Here is a tiny trained network, its code and every weight. The questions are about switching its units off for an input and a target symbol, where a switched-off unit gives its printed mean instead of its output.

import numpy as np


def w(rows, s, z=0):
    codes = np.array(rows[::2]) - 128.0
    scale = np.full(codes.shape[1], s)
    scale[-1] = z or s
    return codes * scale


def norm(h):
    return h / np.sqrt((h * h).mean(-1, keepdims=True) + 1e-5)


def f(y):
    return np.maximum(y, 0)


def softmax(a):
    e = np.exp(a - a.max(-1, keepdims=True))
    return e / e.sum(-1, keepdims=True)


def log_softmax(a):
    a = a - a.max(-1, keepdims=True)
    return a - np.log(np.exp(a).sum(-1, keepdims=True))


def net(x, mask):
    ids = ['ΓΞΠΩβεζηστ'.index(c) for c in x.split()]
    T = len(ids)
    res = E[ids] + P[:T]
    u = 0
    for l in range(3):
        q, k, v = (norm(res) @ M[l].T for M in (Q, K, V))
        z = softmax(np.where(np.tri(T) > 0, q @ k.T / 3**0.5, -1e9)) @ v
        res = res + np.where(mask[u], z, O[l][:, -1]) @ O[l][:, :-1]
        u += 1
        y = f(norm(res) @ A[l][:, :-1].T + A[l][:, -1])
        res = res + np.where(mask[u : u + 4], y, B[l][:, -1]) @ B[l][:, :-1]
        u += 4
    return log_softmax(norm(res)[-1] @ U[:, :-1].T + U[:, -1])


Q, K, V, O, A, B = {}, {}, {}, {}, {}, {}
E = w([
[156,96,195,211,63],'Γ',
[147,99,151,62,166],'Ξ',
[101,175,134,135,110],'Π',
[152,91,109,168,82],'Ω',
[154,123,106,175,120],'β',
[118,150,87,122,105],'ε',
[132,84,149,137,68],'ζ',
[96,119,176,154,114],'η',
[167,70,177,165,5],'σ',
[120,135,140,183,130],'τ',
],0.016)
P = w([
[236,116,119,120,171],'0',
[122,121,75,251,8],'1',
[44,126,150,225,140],'2',
[63,96,156,254,96],'3',
[46,132,166,229,158],'4',
[47,136,170,229,142],'5',
[51,139,148,184,115],'6',
[22,176,139,171,144],'7',
[19,165,142,166,144],'8',
[48,143,126,200,144],'9',
[43,113,149,207,132],'10',
[32,150,159,182,135],'11',
[42,141,155,181,141],'12',
[29,134,143,177,155],'13',
],0.0073)
Q[0] = w([
[85,91,178,175,122],'0.h0',
[3,85,227,152,147],'0.h0',
[57,17,79,108,63],'0.h0',
],0.0042)
K[0] = w([
[178,145,156,158,92],'0.h0',
[168,62,159,255,109],'0.h0',
[89,179,141,173,241],'0.h0',
],0.0053)
V[0] = w([
[127,133,129,135,49],'0.h0',
[110,18,185,134,86],'0.h0',
[149,98,1,63,119],'0.h0',
],0.0076)
O[0] = w([
[66,18,72,145,124,185],'0.h0',
[157,118,26,51,136,187],'0.h0',
[60,164,255,7,137,2],'0.h0',
],0.007,0.0063)
A[0] = w([
[243,2,108,195,167,80],'0.n0',
[203,232,188,80,224,161],'0.n1',
[140,170,200,16,177,6],'0.n2',
[48,73,204,212,168,163],'0.n3',
],0.006,0.002)
B[0] = w([
[61,220,144,33,165,253],'0.n0',
[183,132,201,29,84,134],'0.n1',
[147,110,249,88,119,133],'0.n2',
[171,131,2,69,83,228],'0.n3',
],0.0078,0.006)
Q[1] = w([
[144,106,52,111,105],'1.h0',
[164,110,149,2,217],'1.h0',
[99,96,49,173,82],'1.h0',
],0.014)
K[1] = w([
[196,198,106,37,150],'1.h0',
[6,86,108,89,172],'1.h0',
[219,148,153,91,154],'1.h0',
],0.016)
V[1] = w([
[90,29,114,93,87],'1.h0',
[212,120,179,178,4],'1.h0',
[193,82,53,133,140],'1.h0',
],0.015)
O[1] = w([
[4,160,187,90,132,2],'1.h0',
[99,54,26,116,76,214],'1.h0',
[116,59,164,93,140,172],'1.h0',
],0.018,0.0063)
A[1] = w([
[120,141,162,228,126,255],'1.n0',
[169,145,159,123,121,114],'1.n1',
[111,76,157,186,57,179],'1.n2',
[5,86,193,119,150,196],'1.n3',
],0.017,0.0081)
B[1] = w([
[114,144,157,6,184,247],'1.n0',
[9,158,105,205,190,161],'1.n1',
[111,148,89,143,224,225],'1.n2',
[247,134,94,64,127,255],'1.n3',
],0.014,0.0086)
Q[2] = w([
[195,98,191,93,129],'2.h0',
[252,40,126,76,93],'2.h0',
[145,152,97,120,192],'2.h0',
],0.019)
K[2] = w([
[167,80,128,155,191],'2.h0',
[197,105,7,179,162],'2.h0',
[135,210,141,137,151],'2.h0',
],0.019)
V[2] = w([
[128,191,179,117,6],'2.h0',
[140,184,52,219,104],'2.h0',
[161,196,96,57,195],'2.h0',
],0.017)
O[2] = w([
[114,172,5,115,167,77],'2.h0',
[160,175,124,53,83,119],'2.h0',
[71,135,166,217,40,251],'2.h0',
],0.017,0.012)
A[2] = w([
[118,44,151,75,136,2],'2.n0',
[253,67,168,79,160,24],'2.n1',
[138,106,228,144,124,237],'2.n2',
[171,115,174,84,113,72],'2.n3',
],0.021,0.0074)
B[2] = w([
[46,161,133,112,94,165],'2.n0',
[120,190,124,157,254,204],'2.n1',
[180,140,92,57,139,252],'2.n2',
[90,197,112,214,163,160],'2.n3',
],0.019,0.016)
U = w([
[85,69,107,92,213,60],'Γ',
[83,85,125,240,100,179],'Ξ',
[187,16,73,133,99,146],'Π',
[60,178,171,141,111,124],'Ω',
[145,148,152,163,19,170],'β',
[72,182,36,112,116,37],'ε',
[169,122,120,8,114,3],'ζ',
[159,28,189,157,102,215],'η',
[65,72,138,88,76,234],'σ',
[201,139,113,211,159,89],'τ',
],0.013,0.005)

Each question gives the input, a string of symbols that net reads in full, and the target symbol t.
The units are the heads (3 rows each of Q, K, V and O) and the neurons (one row each of A and B). Each row of codes is followed by its name. A weight is (code - 128) times the scale printed after its matrix; where a second scale follows, it is the last column's (O, A, B and U).
mask holds one flag per unit, layer by layer, with each layer's heads first. A switched-off unit (its flag False) gives its mean, the last column of its rows in O or B, instead of its output. The means were averaged over made-up inputs and are rounded, as every weight is.
A unit's drop is (log p(t) with every unit on - log p(t) with that unit switched off) / (log p(t) with every unit on - log p(t) with every unit switched off).
The circuit of an input: a set's keep is (log p(t) with only the set's units on - log p(t) with every unit switched off) / (log p(t) with every unit on - log p(t) with every unit switched off). Starting from the 12 units with the biggest drops (on a tie, the unit counted first), units are removed one at a time, each time the one whose removal leaves the highest keep (on an exact tie, the one counted first), for as long as the keep stays at least 0.8.
circuit, biggest first: the units of the circuit, biggest drop first
k most important neurons: the k neurons with the biggest drops, biggest first
k most important neurons of layer l: the k neurons of layer l with the biggest drops, biggest first
drop when u is switched off: that unit's drop, to one decimal
input β β Π Π η ε, target β: most important neuron -> [0.n0]
input η Π τ ε τ Ξ ε ε Π τ β ε, target η: circuit, biggest first -> [2.h0 1.h0]
input ζ σ ε σ ζ Ξ Π τ τ Ξ τ, target ζ: 2 most important neurons of layer 0 -> [0.n3 0.n0]
input Π τ η σ σ, target Π: circuit, biggest first -> [0.h0 1.h0 0.n0]
input τ τ Π ε σ ζ τ Ξ τ τ Γ Π Ω, target τ: 2 most important neurons -> [0.n0 2.n1]
input τ ε τ Π η Π Π ζ, target τ: circuit, biggest first -> [1.h0 0.h0 0.n0]
input Π Ω η Π Π, target Π: circuit, biggest first -> [0.h0 1.h0 0.n0]
input Γ τ ζ Π Ω Ξ τ Γ β ζ, target Γ: 2 most important neurons -> [2.n1 0.n0]
input ζ τ η τ ε τ Γ τ η Γ Γ τ ε σ, target ζ: 4 most important neurons -> [1.n3 2.n2 2.n1 0.n3]
input Γ Π Π, target Γ: 2 most important neurons -> [0.n0 2.n1]
input Γ ε σ Ω, target Γ: 3 most important neurons -> [2.n1 0.n0 2.n0]
input ζ ζ ζ σ Π ε σ τ Π ε Π, target ζ: circuit, biggest first -> [1.n3 1.h0]
input Ω ζ β τ η η, target Ω: 2 most important neurons -> [0.n0 0.n3]
input Ω ε Π Ω Π, target Ω: circuit, biggest first -> [0.h0 0.n0 1.h0]
input σ τ τ τ Ξ τ Π ε ε, target σ: circuit, biggest first -> [1.h0]
input ε τ ε Ξ, target Ω: 2 most important neurons -> [0.n0 1.n1]
input Γ τ σ ε τ σ Π, target Γ: 3 most important neurons -> [2.n1 0.n0 2.n0]
input Ξ ε ζ Ω τ η τ Π β σ Ω τ ε Π, target Ξ: 2 most important neurons -> [0.n1 1.n3]
input Π ζ ζ ε Γ, target Π: drop when 1.h0 is switched off -> 1.0
input β ε τ ε τ Γ, target β: drop when 0.n1 is switched off -> 0.1
input ζ ζ σ τ Π Γ τ ε Π ε ζ τ ε τ, target ζ: drop when 2.n2 is switched off -> 0.8
input σ η τ Π τ η η τ τ ζ, target σ: most important neuron -> [2.n0]
